[128 = 0]
1: [146 110 181 168 148 108  95 179 124 118 195 180 117 134 133 108 123 102
 124 105 172 103 144 154 135 130 116 107  98 108 164 170 137 125 148 191
  87 154 111 143  73 127 141 104 159 151 146  97  73  92 128 159 148 119
 139  81 103  76 130 145 138 147 101 165 146 108]
2: [117 110 185 152  95 119 109 146 109 157 176 152  97 153 148 126 160 120
 140  32  69 171  65 139 121 110 147  64 113 135 127 153 111 120  94 173
 127 195 130  89  45 148  58  74 181 110 159 115 107 148 156 132 170 150
  64 127 124  63  91 155 165 104 112 119 103 135]
3: [141  72 144 139 154 112  79 144 151 117 156 137  94 137 123 110 117  87
  95 162 149  93 142 109 136  99  98 110 119  84 185 191 122 153 128 132
  49  85  95 198 123 138 128 156 204 182 108  98 121  92 119 116 138 124
 147 102 117 110 133 144 115 134  91 147 156 151]
4: [127 151 181 124 158  91  79 117 150 160 156 146 127 107 132 126 119 117
 136  65 147 116 115 114 101 150 119 108 100 124  80  97 116 143 138 155
 110 150 111 143  98 155 167 145 143 114 134 116 101 145 118 114 135 144
 111 168 155  85 119 111 156 156 144 150 134 151]
5: [137 120 120 148 135 137 141 132 152 110 114 125 143 145 109 102 189  83
 139 183 143   3 167 144 133 137 134 125 128 121 120 148 134 164 141 188
  62 103 124 190 154 108  72 125  99 140 102 134 147 117  97 152 122  84
 157 116  81 103 140 160 102 158 125 139 145 109]
6: [ 98 140 120 145 164  95 130 142 107 108 134 140 118 134 105 103 173 139
 122  99  91  59 148 135 159 133 123 133 156 107 125 128 133 154 141 208
  82  83 135 181  95 143 146 108 141 125 118 117 146  68 139 105 131 105
 152 140 137  86 153 183 126 111 138 114 122 144]
7: [134 154 170 120 118 134 101 116 129 182 116 143 126 129 116 133 132 106
 132 106 151 154 149  79 144 116 123  97 112 129 125 119 141 101 115  90
 140 192 109  67 105 157  88  92 199 111 114 113 120 123 141 131 121 163
  94 112 103 143 126 113 110 107 105 145 121 119] : 4 2 1 3 6
8: [105 101 192 130 110 127  85 107 124 148 175 148 165 133 107 162 138 162
 111  56  87 186  99 122 118 101 154 123 127 117 155 140  90  96  97  75
 136 217 134 122  21 124 106 122 191 136 120 160 124 148 185  95 155 164
  59  97 125 104 104 133  94 119 161 150 161 133] : 2 7 4 1 3
9: [146 100 151 140 138 114 110 129 146 122 179 133  96 108 173 124 186  93
 144 148 162  51 164 144 174 117 123 145  94 115 158 151 145 162 149 212
  88  87 143 149  70 123  99 146 142 143 110 119  99 146 114 139 157 122
 122 120 127 113 128 142 100 118  73 174 140 163] : 1 3 5 6 4
10: [172 115 128 157 164 139 122 151 113 107 190 116 107  98 116  88 175 107
 149 137 194  95 190 158 116 114 166 123 115 144 160 164 125 137 132 197
 112 109 110 169  67  91 116 123 147 155  66 121  88 152  94 112 145 125
 143  92 128  79 100 203 164 141 113 183 146 132] : 9 1 5 3 6
11: [ 93 100 102 119 145 142  89 115 131 160 154 138 150 126 133 121 129 153
 107 118  90 123 102 116 123  92  95 139 117  96 139 138 120 180 133  97
 109 136 112 140 156 143 174  95 126 132 158 157 191 133 122 142 119 118
 129 141 210 118 108  98 140 156 115 109 122 128] : 4 6 3 7 1
12: [124  92 190 133 110 121 116 131 105 140 192 181 119 164 151 131  88 140
  80 100 106 215  98 121 121 121 145  90 128 121 129 126 130 116  96  66
 126 188  88  72  58 119 131 160 231 153 131 143 119 117 164 127 148 173
 111 131 126  95  65 101 175 161  86 162 108 109] : 8 7 2 4 1
13: [151 127 160 129 141 137 181 136  68 120 112 110  87 134  86  90 173  67
 138 184 110  33 153 165 191 126 198 115 141 126 181 144 151 117 150 209
  90  72 146 142 107 133 126 119 120 154  93 153 137 144 128 105 151 115
 193 123 110 103 144 177  78 124 119 104 126 130] : 5 6 9 10 3
14: [111  85 198 112 127 102  75 174 102 160 157 142 141 110  96 154 106 157
 108  49 139 209  72  93 101 112 129  67 131 139 190 119  97 102 119 172
 118 162 141  76  23 115 125 136 212 127 135 128  52 168 140 114 210 169
 117 144 121 104  92 159 148  95 155 162 145 127] : 8 2 12 4 7
15: [ 92  78 154 103 204  90 107 166 140 125 148 146 126 124 115 112 130 139
 148 128 125  51 137 134 115 143 107 129 151 111 119 150 126 156 106 165
  75 142 136 164 143 140 188 101 125 131 155 122 143 125 114 121 105 130
 183 157 142  88 141 124 134 155 111 141 164 169] : 6 4 11 3 1
16: [139 154  81 140 104 139 142 103  93 144  96 114 125 162  98 123 145 123
 119 160  76 150 155  90 136 135 170 116 117 126 176 154 117  94 129  39
 150 177 146 110 126  96 116 124 177 179 147 140 135 122 165  99 140 127
  88 129 110 150  95 162  84 175 151 121 131 136] : 7 8 11 12 3
17: [108  84 155  89 156 107 112 152  85 138 175 104 132 148 123 113 112 115
  91 139 164 125 135 154 159 106 106  97 105 127 155 154 121 140 127 174
 109 140 124 171  57 124 100 150 147 158  98 148  80 111 151  93 125 155
 135 121 156  40 118 164 113 164  76 153 164 128] : 1 3 10 9 15
18: [120  91 196 182 156 120  88 189 170 162 151 209 162 137 119 160 139 150
 100  96 144 116  86 126 116 140 106  75  84 119 120 156 146 145 117 154
  77 156 120 168 109 154 144 112 184 128 121 165 117 118 125 146 150 154
 140 130 138 102 113 159 162 110 107 159 137 120] : 1 4 15 3 17
19: [ 97  97  78 129 149 136  80 105 125 153 103 141 154 147 102 114  72 156
 147 136  20 182  70 130 121 137  80 132 170 138 129  76 139 144 137  41
 128 167  99 153 184 137 146 155 110 121 178 147 135 104 160  80 120 142
 133 142 145 147 148  59 158 134 112 119 127 152] : 11 16 4 15 7
20: [ 73  93  45 125 193 171  95 106 121 132  95 173 165  98 136 119 116 164
 132 122   1 102 149 160 128 140 121 124 125 117 108 120 137 151 117  85
 165 138 120 156 175 126 145 120  83 168 149 154 152 108 153 126  67 155
 102 107 134 181 124  70 112 117 138 129 140 155] : 19 11 15 16 6
21: [ 76 107 109 128 127 120  64  96 128 174 131 158 143 112 128 169  77 130
 116 102  17 194 105 128 113 134  98 120 139 148  98 129  92 136 121  77
 145 152 106 147 142 132 118 119 169 117 142  99 128 131 129 126 107 156
 138 131 123 179  90  70 136 113 112 123 141 161] : 19 20 11 7 4
22: [102 158  48 105 192 106 136 128  99 121 106 145 172 138 121 133 122 151
 171 109  36  85 162 124 128 146 128 139 106 118 109  96 161 158 118 119
 158  75 125 145 229 169 175 113  86 117 160 161 163 131 165 131 105 109
 126 127 199 119 123  91 111 112 133 141 151 117] : 20 11 19 15 6
23: [151  97 175  92 161 102 119 122 118 145 153 183  80 120 132 138 139 136
 120 128 152 162 122 146 145 126 101  82 130 151 173 167 113 115 108 174
  92  98 101 144  97  92 118 107 130 112 118 162 137 134 111 112 147 136
 132 113 137  89  99 150 169 101 102 186 165 145] : 17 1 18 10 9
24: [ 92  98 190  87 119 139  96 132  97 210 142 156 141 117 138 141 110 165
 123  89 109 199  95 133 151 127 151 100 117 121 161 111  87  92 110  94
 161 190 115  59  34 143 115 108 190 105 118 130  48 164 168 122 171 197
  79 128 125  83 123 105 137  81 155 127 126 136] : 8 14 7 2 12
25: [ 75 129  16 116 212 157 104 136 121 140 105 157 114 145 125 104  82 106
 179 106  61  54 124 151 101 161 116 125 128 122 111  74 109 157 133 119
 169 100 125 141 252 128 162  73  86 105 136 117 186 139 143 137  78 107
 132 152 153 132 167  63 133 106 143 128 105  94] : 22 20 11 19 15
26: [110 127  98  83 151 151 106  77 110 199  91 150 125 112 100 146 125 130
 132 131  39 120 111 114 154 172 108 125 105 137  91 129 134 132  96  98
  94 163 153 136 159 140 165 125 147 134 156  97 160 112 105 115 114 112
  82 155 149 153 142  78 134  96 122 120 138  85] : 21 11 20 19 22
27: [ 74  72 102 155 208 106  93 134 125  97 156 197 132 103 147 100 124 139
 154 159 104  79 109 131 150 115  88 123 145 107  90  96 110 156 149 158
  70 114 147 168 123 135 121  63  95 111 128 136 157  95 117 139 109 108
 173 154 158  58 130 116 128 193 113 141 131 113] : 15 6 11 5 4
28: [135 131 107 101  96 132  57  90 117 159 124 147 171 132 114 185 120 160
 104  58  68 220 155  91  75  88 122 136 107 134 122 167 110 100 127  55
 159 181 133  94 131 120 141  72 140 119 129 110 175 149 141 127 178 117
  76 170 119 125 127  90 141 133 137 144  94 163] : 21 7 8 11 16
29: [ 48  97 140 113 242  75  79 147 129 106 121 199 141 136 161 119 108 172
 101 101  87  87  84 138 116 126  96 148 159 130  68 102 126 146 125 155
  73 111 112 161  98 157 160  83  99 128 122 118 194 105 113 123  92  80
 161 133 196  68 101 114 188 149 132 144 139 161] : 27 15 11 6 4
30: [159  98 110 147 156 137 154 132 149 103 172 135  89 153 128  62 164 125
 127 226 143  57 167 112 151 127 147 128 128  71 161 134 142 138 126 206
  57  94 105 210  55 134 121 182 190 187  96 148 120 112  88 138 140  81
 170  92 113  97 173 173  81 169 106 122 172 180] : 3 9 5 13 10
31: [143  87 159 122 135  80  72 131  99 155 174 142 105 123 159 157 147 140
  98 154 142 193  72  83 112  98 114  87 136 149 185 151 144  91 120 199
  82 141 106 142  79 100 134 121 133 166 124 124  90 152  95 124 184 159
 130 145 110  99 118 156 142 124  95 139 178 133] : 23 14 17 1 18
32: [185 127 143 121 120 146  70  77 128 183 123 125 131 118 151 159 119 113
 127  99 128 160 148 113  97 121 144 134 163 159 142 150 144 118  93 103
 129 201 134  86 111 159 118 137 165 136 159 110 108 147 139 144 140 159
 114 122 138 193  91 134 121 109  98 103  85 119] : 7 21 28 16 26
33: [128  69 107 105 172 144  86  63  93 170 155 179 148 134  94 164 148 130
 114 134  56 154  87  89 114 123 106 151 146 137 151 109 116 127 121 123
  66 127 116 112 145 149 138 138 153 115 122 104 107  98 145  87 130 126
 144 121 107 150 135  84 142 103 142 107 103 117] : 26 21 19 11 32
34: [158 127 139 104 101 124 116 119 112 148 122 126  82 129 125 130 203 111
  90 148 125 115 186 101 128 152 115 126 101 126 203 161 142 104 149 134
 126 162 101 100  82 141 101 162 217 152  78 114  55 147 173 101 120  94
 119 104  70 166 126 169 100 122 134 138 126 167] : 7 16 9 32 3
35: [ 92  89 106 159 131  92 110 119 143 123 117 126 126 152 104  64 112 100
 123 183  71  23 121 137 112 156 127  99 140 112  85 148 177 147 194 127
  95  94  83 184 194 157 138 150  89 154 160 109 151 101 116 117 101  65
 185 128 126 124 195 118 115 181 106 103 120  98] : 5 15 27 6 11
36: [210 118 143 115 100 121 156 128 155 170 142 135 103 129 115 114 145 132
 119 142 169  99 152 115 115 123 148 127 127 129 178 144 181  96 131 145
 159 109 123 112  41 127  74 117 163 132  93 132  91 113  93 114 149 124
 127 129  92 101 120 174 128 136 136 118 130 154] : 34 10 9 7 23
37: [101  99 126 111 145 129  97 152 124 162 162 202 125 118 110 117 112 153
 106  83  49 132  97 140 116 161 104 111 158 123  86  90 109 123 120 113
 158 157 120 117  83 141 156  89 134 117 137 156 181 142 147 166 120 112
 151 148 183  65 103  98 172 144 147 136 125 116] : 11 29 4 21 27
38: [ 56 111 164 101 144 125  71 137 148 121 134 185 144 119 161 140 120 120
 138 107  71 107  74 164 114 101  84  89 102 110  92 101 117 144 129 135
  95 124 108 154 132 138 151 101 113  93 168 169 200 142 109 111 103 125
 139 153 166  90 115 109 154 124 133 125 113 124] : 11 37 29 27 4
39: [143 152 122 137 103 109 130 125 143  91 131 152 137 157 159 114 157  85
 127 168 104  42 164 139  99 106 179 140 104 138 188 130 183 152 127 186
  97 124 120 159 119  86 114 159 115 155 117 148 123 100 146 110 115  81
 103 130 107  89 147 154  43 164 129  96 150 120] : 5 9 13 6 30
40: [ 61 108  84 122 204 110 118 168 136 150 139 171 143 129 159 113 100 141
 129 104 116  74 112 145 140 104 128 149 148 132 132 139 151 156 118 148
 109 100 167 169 161 125 205 101  55 133 141 155 188  86 115 128  84  92
 190 145 191  92  81 104 153 132 153 137 141 115] : 29 15 11 27 38
41: [ 86 101 154 132 123 118 108 116 161 125 129 169 138 126 121 149  99 157
 102 114  78 103  84 157 119 146  75  96 162 129 123 100  90 124 109 121
 102 176 113 115 125 149 126  74 168 136 155 147 158 119 136 125 120 145
 128 148 128  97  96  90 208 151  73 132 124 117] : 37 38 11 21 18
42: [ 78  93 149 119 110 118  90 122 107 152 137 127 121 133 135 179  95 173
 151  96  78 154  74 127 104 115 106 122 131 132 104 131 123  96 120 111
 147 138 124  87 119 102 156 102 148 120 133 165 178 150 165 159 125 122
 144 100 151  79  90 123 173 140 118 149 134 135] : 37 41 11 38 21
43: [133 150 201 131  83 109 140 100 105 139 149 125 123 116 155 131 126 122
 108  54 169 197 105 131 125 111 123 108 125 135 161 122 120  91 136 153
 168 165 143  62  48 127  76 100 205 139  99 164 114 151 116 142 155 205
 112 165 133  77 118 146 138 119 184 120 135 156] : 24 14 7 2 8
44: [141 147  30 131 190 149 120 111 143  85 146 117 147 132 100 145 126 101
 120 154  85  47 138 149 116 181 151 169 145 140 118 133 106 144 105 152
 169  52 112 150 193 137  94 148  81 150 129 125 135  92 120 175 101  98
 119 131 156 149 130 115  80 142 164 111  81 113] : 22 25 5 20 35
45: [149 131 178 116 130 141 109  91 120 138 113  90 102 124 135 144 122 139
 114 136  98 176 125 131 107  99 163 107 135 142 185 146 120 133 135 106
 129 162  97  92  85 138  95 149 194 139  96 148  93 138 150 127 118 147
  96 114  81 162 100 152 148 125 147 124 113 120] : 32 7 34 16 36
46: [123 121 212 126 102 116 127 141 138 183 174 119  91  86 155 190  89 109
  79 140 115 181 100 128 133  98 105 116 106 139 142 173 103  93 128 110
 111 153 104  71  62  90 122  88 209 171 145  96  98 113 117 108 131 153
 102 139 104  71 114 140 160 156 104 131 142 106] : 12 45 31 7 43
47: [126 114 198 106 111 139 145 111 105 156 110 123 136 108 133 154 116 141
 102  85 105 199 126 128 132  78 136  90 124 142 177 119 104 113  97  84
  89 183 117 118  41 115 125  98 190  95 119 133 119 153 137 126 154 177
  86 166 127 109  76 152 184 132 129 136 185 109] : 45 8 24 46 43
48: [136  60 108 160 144 110 101 124 187 144 142 177 107 148  99 109 135 141
 116 165  72  63 115 145 143 144 133 142 121 126 158 134 123 149 106 137
  60 130 120 161 114 122 107  99 156 150 125  95 157 142 103 111 139  81
 118 124 168 127 105 124 104 125 138 109 176 105] : 3 11 15 6 5
49: [101 103  97 100 106 114 109 117 104 182 131 152 107 152 123 175 132 114
 133  77 176 221 138 114 124  79 127 107 123 136 158 138 159 134 113  70
 118 190 117  91  91 105 105 127 188 155 142 108  62 173 171 133 170 173
  69 119 118 149  71 105 142 122 155 129 103 142] : 7 32 45 24 47
50: [139 163   8 106 170 145  77 145 134 127 129  90 118 131 141 117 107 128
 190 149 117  86 137 122 136 140 150 108 110 115  97  89 109 142 121 124
 161  65 134 113 255 139 136 101  92 140 175 136 175 113 179 128  80  69
 145 139 185 168 127 111 131 119 138  67 119 123] : 25 22 44 11 20
51: [120 108 129 117 170 113 106 144 136 144 155 164 123 121 117 115 129 100
 131 181  88  34 133 140 151 142 129 122  93 123 106 129 145 142 142 151
  78  82 118 219 169 151 129 127  52 159 112 136 140  90 119 139 115 115
 164 124 173 122 141 134 160 129 126 126 141 156] : 15 35 5 6 27
52: [ 83 132  43 125 147 127  99  94 133 109 136 135 151 168 112 184 121 150
 166 132 114  71 130 122 123 113 108 151 128 128  84 147 118 145 108  89
 131 121 147 125 255 145 128 161  90 142 184 135 188 135 149 141  99 111
 116 135 150 124 129 107 136 116 124  74  94 123] : 50 22 11 44 25
53: [ 43 106 107  76 169 130  40 106 127 150 136 170 162 115 107 163 112 134
 117  95  36 168  83 128 131 105  76  71 128 103  89 160 107 149 112  88
 134 187 134 164 122 169 142 120 119 106 142 125 184 134 159 157  99 113
 117 163 148 109 148  83 157 112 107 103  98 130] : 38 21 11 37 26
54: [ 80 122 146 106 167 100  96 113 132 123 177 181 127  88 140 142  89 148
 136 132 104  90  68 103 107 111  71 111 147 147 133 153  86 138  98 132
 120 152 150 125  91 150 116 121 174 126 149 148 175 163  97 143 121 166
 177 126 149  96  71  95 132 148 101 145 106 115] : 41 38 42 37 11
55: [ 72 140  32  95 142 165  85 110 147 196 128  95 189 152  95 191  94 114
 145 158  61 131  92 130 107 148 110 151 134  94 121  79 138 124 170  34
 116 157 115  86 226 134 203 145 102 150 161 116 232 118 135 159  76 116
 120 153 129 199 150  24 135 156 126  95  96 128] : 19 52 26 11 25
56: [ 56 111  47 128 162 156 110  90 145 108 124 121 140 170 110 144 132 134
 142 163 105  81 168 171 121 129 123 133  89 122  97 142 118 118 142  92
 138 121 116 127 224 162 147 138 118 137 135  94 150 116 145 168  66  96
 120 137 150  89 108  79  76 107 139  85 141 121] : 52 22 44 25 50
57: [116 128  50  96 157 154  91 114 151 132  86 127 115 176 118 151 125 120
 175 160  84  60 143 135 102 141 157 175 108 123 113 117 126 175  93  93
 125 147 119 106 155 117 130 148 164 125 155 112 167 130 200 101  94 113
 110 116 128 153 123  88  85 123 117  93 102 108] : 52 56 26 50 20
58: [113 126 157 125 123 142 100 108 147 178 148 164 182 114 149 219  96 164
  98 113 102 218 105  96 127 120 121 108 120  93 130 136 129  86 107  71
 121 200 119  88  96 111 125 120 158 100 147 104 149 147 150 137 131 183
  60 137 131 139 113 132 145 109 133 118 103 100] : 7 28 47 8 32
59: [ 92 147 144 115 142 107 120 139 123 142 162 120 132 133 105 153 116 167
  95  71  74 174 117 106 102 118 114 125 114 133 104 117  85 120 149 119
 177 171 124  78 107 154 162 118 140 129 133 130 177 120 137 138 159 133
 126 133 162  93 119 151 169 117  91 137 138 126] : 42 37 41 11 4
60: [ 93 115  76 125 186 119 113 147 121 156 136 111 127 153 109 148 126 147
 148 153  87  70 137 113 130 120  89 162 110 125 123 153 113 147 116 115
  66 112  99 177 162  89 153 137 136 187 148 153 142 137 142  96  96  83
 161 146 153 115 163  96 119 143 129 124 108 114] : 11 15 51 57 52
61: [ 97 130 127 157 179 126 118 111 146  94 152 128 112 140 124  97 135  94
 106 158  69  31 160 148 151 166 124 118  91 115 176 132 165 148 125 153
  82 143 115 200 132 113  99 157  88 123 134 140 163  80 153 114 100 105
 167 114 121 112 103 106  97 171 104 134 157 130] : 51 5 39 48 6
62: [111 144 117 149 171 133 168  88 140 104 124 147 126 140 119  69 145 126
 134 156 143   1 140 155 105 138 135 123 122 130 140 146 119 163 141 143
  83 112  85 192 147 160 126 170 117 135 130 122 120 131 104 121  71  78
 160 100 138 127 149 120  85 135 119 106 128 138] : 5 61 35 51 39
63: [169 161 156 113  92 166 157  90 128 131  95 107 126 131 107 141 138 136
  76 135 116 156 163  93 127 139 135 112  79 108 209 151 140 105 158  98
 168 170 120  61  84  92 111 155 120 121  93 118  72 152 117 140 127 137
  85 118  82 238 103 140  90 110 141 111 110 158] : 45 34 16 7 32
64: [ 92 121 105 110 171 132  35 119 143 160 113 150 136 141  98 141 128 121
 142 131 116  74  79 179 115 128  75 120 133 122 105 102 110 152 124 116
  74 141 125 154 185 163 154 115 139 128 165 132 177 106  82 128 100  93
 160 124 172 149 133  71 106 119 118 137 147  94] : 11 38 26 60 15
65: [130  72 144 137 200  97  88 172 151 115 175 178 120 114 141 130 141 154
 122 131 148 144 126 132 111 114  82 113  87 106 181 167 156 128 121 134
  64 117  94 164  70 145 143 120 128 120 113 151 105 115 116 119 122 163
 133  77 134  17 148 156 142 159 112 151 133 161] : 1 23 17 18 3
66: [ 89 178  55 155 144 149 129 153 139 128 126  82 107 171 110  50  97 107
 131 153 112  42 162 156  95 149 114 141 138 142  79 136 114 109 169 108
 109  62 148 145 197 148 121 129  71  63 128 124 167 105 153 136  72  86
 183 111 191 108 158 116 113 177 117 138 118 153] : 35 62 56 50 44
67: [201 139 121 150  95 130 145 108  91 133 139  84 140 143 130 137 159 123
 111 164 127 150 199 111 124 125 167 115 142 116 143 135 145 107 111 102
 161 110 148 103  90 106  96 190 145 149 119 130  93 153 110  81 164 127
 119 146 113 223 131 126  81 146 178 131 112 145] : 63 16 45 36 34
68: [134  72 206 135 160 105 125 109 140 127 155 119 118 160 113 111 164 115
  88 168 188  67 183 113 163  92 177 119 107 108 185 156 186 123  97 180
  82  98 106 145  10  90  83 151 174 191  90 142  56 148 100 108 162  96
 156 124  84 107  96 194  66 136  91 154 137 137] : 9 36 10 30 17
69: [165 126  97 133 118 141 175 176 116 107 144  90 114 122 121  71 178  89
 160 168 176  62 175 140 133  85 189 139 131 143 141 149 197 121 126 195
 125  78 153 154  99 146 105  96 121 112 106 173 148 154  59  88 162 124
 172 105 145  92 133 180 108 125 162 137 139 155] : 13 10 36 5 9
